Here is a tiny trained network, its code and every weight. The questions are about switching its units off for an input and a class, where a switched-off unit gives its printed mean instead of its output.

import numpy as np


def w(rows, s, z=0):
    codes = np.array(rows[::2]) - 128.0
    scale = np.full(codes.shape[1], s)
    scale[-1] = z or s
    return codes * scale


def norm(h):
    return h / np.sqrt((h * h).mean(-1, keepdims=True) + 1e-5)


def f(y):
    return np.maximum(y, 0)


def log_softmax(a):
    a = a - a.max(-1, keepdims=True)
    return a - np.log(np.exp(a).sum(-1, keepdims=True))


def net(x, mask):
    res = np.array(x, float).reshape(1, 3) / 4 @ E
    u = 0
    for l in range(2):
        y = f(norm(res) @ A[l][:, :-1].T + A[l][:, -1])
        res = res + np.where(mask[u : u + 12], y, B[l][:, -1]) @ B[l][:, :-1]
        u += 12
    return log_softmax(norm(res)[-1] @ U[:, :-1].T + U[:, -1])


A, B = {}, {}
E = w([
[149,194,124,112,182,148,139,60,26,102,175,110],'x0',
[156,56,91,187,28,80,202,105,74,176,74,66],'x1',
[96,193,28,1,138,172,187,94,135,183,53,150],'x2',
],0.0076)
A[0] = w([
[187,211,195,150,108,6,63,123,7,67,207,82,48],'0.n0',
[187,132,97,123,125,74,148,33,13,137,180,92,77],'0.n1',
[173,134,182,99,225,116,100,88,120,1,189,174,99],'0.n2',
[193,177,75,60,206,124,200,102,86,148,82,93,191],'0.n3',
[76,165,166,84,181,111,190,118,76,120,98,186,111],'0.n4',
[183,71,159,136,157,142,60,81,140,192,152,107,3],'0.n5',
[96,69,109,124,103,91,135,157,192,138,64,144,188],'0.n6',
[161,146,124,172,109,22,145,34,87,153,103,82,71],'0.n7',
[185,102,202,162,123,89,173,116,62,160,121,84,69],'0.n8',
[126,171,135,148,227,177,61,66,53,126,182,60,52],'0.n9',
[217,122,176,150,123,90,143,229,116,86,169,130,79],'0.n10',
[186,215,130,62,181,139,120,71,53,123,211,99,33],'0.n11',
],0.0065,0.004)
B[0] = w([
[165,53,125,163,249,153,184,125,102,129,171,176,211],'0.n0',
[33,170,78,195,2,207,82,226,189,126,28,104,209],'0.n1',
[166,165,109,90,44,53,95,103,73,126,85,153,225],'0.n2',
[204,103,141,123,121,117,165,72,122,89,156,170,254],'0.n3',
[194,98,144,124,157,126,121,117,129,131,142,205,187],'0.n4',
[178,51,151,137,131,180,152,171,112,137,116,110,136],'0.n5',
[74,177,123,160,63,189,101,170,157,59,98,129,208],'0.n6',
[113,166,184,79,76,134,117,63,108,110,162,104,183],'0.n7',
[150,168,143,175,220,103,145,74,144,74,80,159,175],'0.n8',
[121,169,132,174,105,192,144,207,208,192,63,95,205],'0.n9',
[133,55,126,122,199,181,141,100,153,111,108,127,181],'0.n10',
[45,135,151,145,79,170,116,195,229,189,109,105,221],'0.n11',
],0.0072,0.0087)
A[1] = w([
[140,200,142,108,175,60,69,105,145,153,149,135,4],'1.n0',
[110,203,42,74,158,223,170,109,79,183,134,124,138],'1.n1',
[191,102,115,78,173,84,120,160,164,169,111,154,75],'1.n2',
[124,114,133,208,123,94,120,91,71,141,89,70,93],'1.n3',
[147,109,129,107,130,177,142,45,143,69,97,147,157],'1.n4',
[161,115,111,179,82,114,173,109,89,124,91,43,91],'1.n5',
[116,185,199,135,187,132,84,132,176,155,189,158,116],'1.n6',
[142,111,93,44,142,161,194,87,107,198,120,122,64],'1.n7',
[95,132,1,101,129,138,166,75,155,138,97,155,49],'1.n8',
[91,81,88,115,105,80,153,52,54,130,102,48,84],'1.n9',
[221,101,160,157,166,38,140,142,138,147,142,91,38],'1.n10',
[101,165,119,111,81,169,113,128,104,104,109,164,225],'1.n11',
],0.01,0.0037)
B[1] = w([
[117,162,27,21,22,91,187,67,149,150,132,168,145],'1.n0',
[44,32,93,159,125,151,113,196,100,1,114,29,217],'1.n1',
[222,175,103,115,19,83,209,57,98,172,147,206,160],'1.n2',
[91,130,64,28,76,113,65,140,90,136,198,120,162],'1.n3',
[189,197,154,126,152,97,184,97,137,222,74,185,210],'1.n4',
[115,128,113,24,164,140,94,179,174,89,183,117,181],'1.n5',
[61,120,88,72,87,113,110,118,82,61,179,50,190],'1.n6',
[185,31,203,223,218,97,89,113,85,154,144,192,173],'1.n7',
[124,73,154,138,170,137,66,178,101,70,241,153,206],'1.n8',
[86,222,96,39,86,84,101,90,116,114,167,166,144],'1.n9',
[164,103,122,157,208,104,186,124,42,164,119,213,147],'1.n10',
[152,137,166,192,167,90,134,79,116,222,115,66,251],'1.n11',
],0.0083,0.011)
U = w([
[42,126,113,196,124,192,53,204,179,78,127,30,145],'0',
[215,14,165,196,245,93,103,114,46,67,222,188,4],'1',
[124,235,60,19,62,54,102,53,108,89,198,164,109],'2',
[207,223,158,182,179,111,187,54,173,209,66,182,231],'3',
],0.011,0.0035)

Each question gives the input, the list of numbers given to net, and the class t.
The units are the neurons (one row each of A and B). Each row of codes is followed by its name. A weight is (code - 128) times the scale printed after its matrix; where a second scale follows, it is the last column's (A, B and U).
mask holds one flag per neuron, layer by layer. A switched-off neuron (its flag False) gives its mean, the last column of its row in B, instead of its output. The means were averaged over made-up inputs and are rounded, as every weight is.
A unit's drop is (log p(t) with every unit on - log p(t) with that unit switched off) / (log p(t) with every unit on - log p(t) with every unit switched off).
The circuit of an input: a set's keep is (log p(t) with only the set's units on - log p(t) with every unit switched off) / (log p(t) with every unit on - log p(t) with every unit switched off). Starting from the 12 units with the biggest drops (on a tie, the unit counted first), units are removed one at a time, each time the one whose removal leaves the highest keep (on an exact tie, the one counted first), for as long as the keep stays at least 0.8.
units of the circuit, in order: the units of the circuit, biggest drop first
unit that matters most: the unit with the biggest drop
top k neurons: the k neurons with the biggest drops, biggest first
top k neurons in layer l: the k neurons of layer l with the biggest drops, biggest first
drop when u is switched off: that unit's drop, to one decimal
input [5,2,5], class 0: top 3 neurons	0.n1; 1.n1; 0.n11
input [6,-1,7], class 1: top 4 neurons	0.n3; 1.n7; 0.n6; 0.n4
input [-3,2,-1], class 3: top 4 neurons	1.n1; 0.n6; 0.n1; 0.n11
input [2,6,-3], class 2: units of the circuit, in order	1.n3
input [5,-7,-5], class 2: top 4 neurons	0.n2; 0.n1; 1.n6; 0.n6
input [4,6,3], class 2: top 4 neurons	0.n3; 0.n9; 1.n9; 0.n7
input [-3,3,-1], class 3: top 3 neurons	0.n6; 1.n1; 0.n1
input [-2,-6,6], class 1: top 3 neurons	1.n7; 1.n1; 1.n8
input [8,0,8], class 0: top 3 neurons	1.n1; 0.n11; 0.n1
input [6,-7,8], class 1: top 2 neurons in layer 0	0.n1; 0.n3
input [7,2,6], class 0: top 3 neurons	0.n1; 1.n1; 0.n11
input [6,-5,3], class 0: top 2 neurons	0.n11; 0.n9
input [2,5,0], class 2: top 2 neurons in layer 1	1.n3; 1.n5
input [8,-7,0], class 0: unit that matters most	0.n9
input [-5,-7,-5], class 2: top 3 neurons	0.n1; 0.n2; 0.n11
input [6,-7,-2], class 2: top 3 neurons in layer 0	0.n2; 0.n1; 0.n6
input [8,-8,2], class 0: top 2 neurons	0.n11; 0.n9
input [4,-4,-2], class 0: top 2 neurons	0.n9; 0.n11
input [1,3,-1], class 3: top 3 neurons	0.n8; 0.n7; 1.n1
input [4,-3,1], class 0: top 3 neurons	0.n11; 0.n9; 1.n4
input [4,-6,8], class 1: unit that matters most	1.n7
input [-2,2,-2], class 3: top 2 neurons in layer 1	1.n4; 1.n1
input [3,1,1], class 3: top 3 neurons in layer 1	1.n1; 1.n6; 1.n8
input [-5,-8,6], class 2: top 2 neurons in layer 0	0.n1; 0.n0
input [-6,6,8], class 1: top 3 neurons in layer 0	0.n1; 0.n11; 0.n9
input [4,3,2], class 0: top 3 neurons in layer 0	0.n1; 0.n11; 0.n2
input [-5,-7,-3], class 2: unit that matters most	0.n1
input [1,-6,8], class 1: top 2 neurons in layer 1	1.n7; 1.n1
input [1,-6,2], class 2: drop when 0.n1 is switched off	0.3
